Here is a tiny trained network, its code and every weight. The questions are about switching its units off for an input and a class, where a switched-off unit gives its printed mean instead of its output.

import numpy as np


def w(rows, s, z=0):
    codes = np.array(rows[::2]) - 128.0
    scale = np.full(codes.shape[1], s)
    scale[-1] = z or s
    return codes * scale


def f(y):
    return y / 2 * (1 + np.tanh(0.7978845608 * (y + 0.044715 * y**3)))


def log_softmax(a):
    a = a - a.max(-1, keepdims=True)
    return a - np.log(np.exp(a).sum(-1, keepdims=True))


def net(x, mask):
    res = np.array(x, float).reshape(1, 8) / 4 @ E
    y = f(res @ A[0][:, :-1].T + A[0][:, -1])
    res = res + np.where(mask, y, B[0][:, -1]) @ B[0][:, :-1]
    return log_softmax(res[-1] @ U[:, :-1].T + U[:, -1])


A, B = {}, {}
E = w([
[127,130,129],'x0',
[119,197,17],'x1',
[128,129,124],'x2',
[128,128,130],'x3',
[124,128,129],'x4',
[130,127,127],'x5',
[126,37,29],'x6',
[2,149,149],'x7',
],0.0086)
A[0] = w([
[179,110,130,56],'neuron 0',
[77,3,105,64],'neuron 1',
[124,79,109,71],'neuron 2',
[53,134,116,187],'neuron 3',
[56,135,130,112],'neuron 4',
[221,127,123,85],'neuron 5',
[50,134,153,39],'neuron 6',
[72,55,110,39],'neuron 7',
[123,48,162,130],'neuron 8',
[127,103,169,253],'neuron 9',
[117,37,101,67],'neuron 10',
[97,57,115,128],'neuron 11',
[143,194,153,150],'neuron 12',
[75,85,145,114],'neuron 13',
[146,173,130,61],'neuron 14',
[155,90,203,31],'neuron 15',
[124,148,82,58],'neuron 16',
[167,109,74,68],'neuron 17',
[166,92,187,154],'neuron 18',
[112,100,88,53],'neuron 19',
[170,103,136,186],'neuron 20',
[42,117,140,177],'neuron 21',
[118,77,64,76],'neuron 22',
[65,105,166,69],'neuron 23',
[128,88,44,103],'neuron 24',
[117,120,153,217],'neuron 25',
[150,57,139,161],'neuron 26',
[147,184,158,81],'neuron 27',
[149,118,157,182],'neuron 28',
[89,47,238,185],'neuron 29',
[95,122,161,173],'neuron 30',
[126,186,140,184],'neuron 31',
[160,200,78,181],'neuron 32',
[141,152,174,68],'neuron 33',
[111,148,82,79],'neuron 34',
],0.013,0.0052)
B[0] = w([
[136,218,131,141],'neuron 0',
[119,131,160,192],'neuron 1',
[87,135,178,140],'neuron 2',
[186,135,101,188],'neuron 3',
[195,164,132,168],'neuron 4',
[208,255,139,179],'neuron 5',
[172,183,149,162],'neuron 6',
[132,142,154,155],'neuron 7',
[81,156,107,182],'neuron 8',
[109,65,100,197],'neuron 9',
[92,127,165,170],'neuron 10',
[154,129,137,167],'neuron 11',
[88,41,147,170],'neuron 12',
[142,157,124,161],'neuron 13',
[98,131,169,130],'neuron 14',
[110,160,128,169],'neuron 15',
[77,181,140,141],'neuron 16',
[131,142,151,163],'neuron 17',
[98,155,100,188],'neuron 18',
[110,162,138,138],'neuron 19',
[150,121,109,171],'neuron 20',
[211,155,113,197],'neuron 21',
[143,132,203,170],'neuron 22',
[144,184,131,163],'neuron 23',
[84,94,148,189],'neuron 24',
[140,97,95,170],'neuron 25',
[114,149,106,180],'neuron 26',
[95,67,188,149],'neuron 27',
[115,130,90,161],'neuron 28',
[105,158,77,254],'neuron 29',
[135,133,116,168],'neuron 30',
[104,66,131,171],'neuron 31',
[83,157,82,199],'neuron 32',
[104,131,167,144],'neuron 33',
[101,131,142,146],'neuron 34',
],0.0088,0.01)
U = w([
[188,178,133,74],'0',
[90,133,84,253],'1',
[39,156,53,44],'2',
[63,136,250,51],'3',
[120,125,85,184],'4',
[116,130,84,158],'5',
],0.013,0.0055)

Each question gives the input, the list of numbers given to net, and the class t.
The units are the neurons (one row each of A and B). Each row of codes is followed by its name. A weight is (code - 128) times the scale printed after its matrix; where a second scale follows, it is the last column's (A, B and U).
mask holds one flag per neuron, in row order. A switched-off neuron (its flag False) gives its mean, the last column of its row in B, instead of its output. The means were averaged over made-up inputs and are rounded, as every weight is.
A unit's drop is (log p(t) with every unit on - log p(t) with that unit switched off) / (log p(t) with every unit on - log p(t) with every unit switched off).
The circuit of an input: a set's keep is (log p(t) with only the set's units on - log p(t) with every unit switched off) / (log p(t) with every unit on - log p(t) with every unit switched off). Starting from the 12 units with the biggest drops (on a tie, the unit counted first), units are removed one at a time, each time the one whose removal leaves the highest keep (on an exact tie, the one counted first), for as long as the keep stays at least 0.8.
circuit, biggest first: the units of the circuit, biggest drop first
unit that matters most: the unit with the biggest drop
k most important neurons: the k neurons with the biggest drops, biggest first
drop of u: that unit's drop, to one decimal
input [-5,-7,-7,-1,-6,2,-7,4], class 1: unit that matters most : neuron 29
input [-2,-8,-1,-4,-8,-4,-8,0], class 2: circuit, biggest first : neuron 29; neuron 18
input [6,-7,-2,-1,3,1,5,0], class 2: 2 most important neurons : neuron 29; neuron 8
input [5,-5,-2,-3,-3,-5,8,5], class 3: circuit, biggest first : neuron 1; neuron 10
input [4,-3,-5,8,4,8,-7,8], class 0: circuit, biggest first : neuron 21; neuron 4
input [5,-7,4,-3,-7,-3,-6,8], class 0: 4 most important neurons : neuron 21; neuron 6; neuron 4; neuron 23
input [1,-3,0,-8,5,-3,8,8], class 0: 2 most important neurons : neuron 21; neuron 3
input [5,-6,-3,-3,1,3,-6,6], class 0: 2 most important neurons : neuron 21; neuron 6
input [-3,-3,-7,-3,2,7,-6,3], class 1: 2 most important neurons : neuron 29; neuron 22
input [1,-7,6,3,-7,0,4,-6], class 2: 2 most important neurons : neuron 8; neuron 18
input [1,7,6,2,-2,7,-5,-4], class 2: 2 most important neurons : neuron 32; neuron 21
input [3,-7,-5,1,-1,1,-1,1], class 2: drop of neuron 29 : 0.2
input [-3,1,2,-8,3,8,4,6], class 0: drop of neuron 21 : 0.1
input [2,-6,3,8,-5,6,4,8], class 0: drop of neuron 2 : 0.0
input [1,3,-6,7,-4,-7,2,6], class 0: drop of neuron 21 : 0.1
input [3,2,2,-3,1,0,2,3], class 0: most important neuron : neuron 29
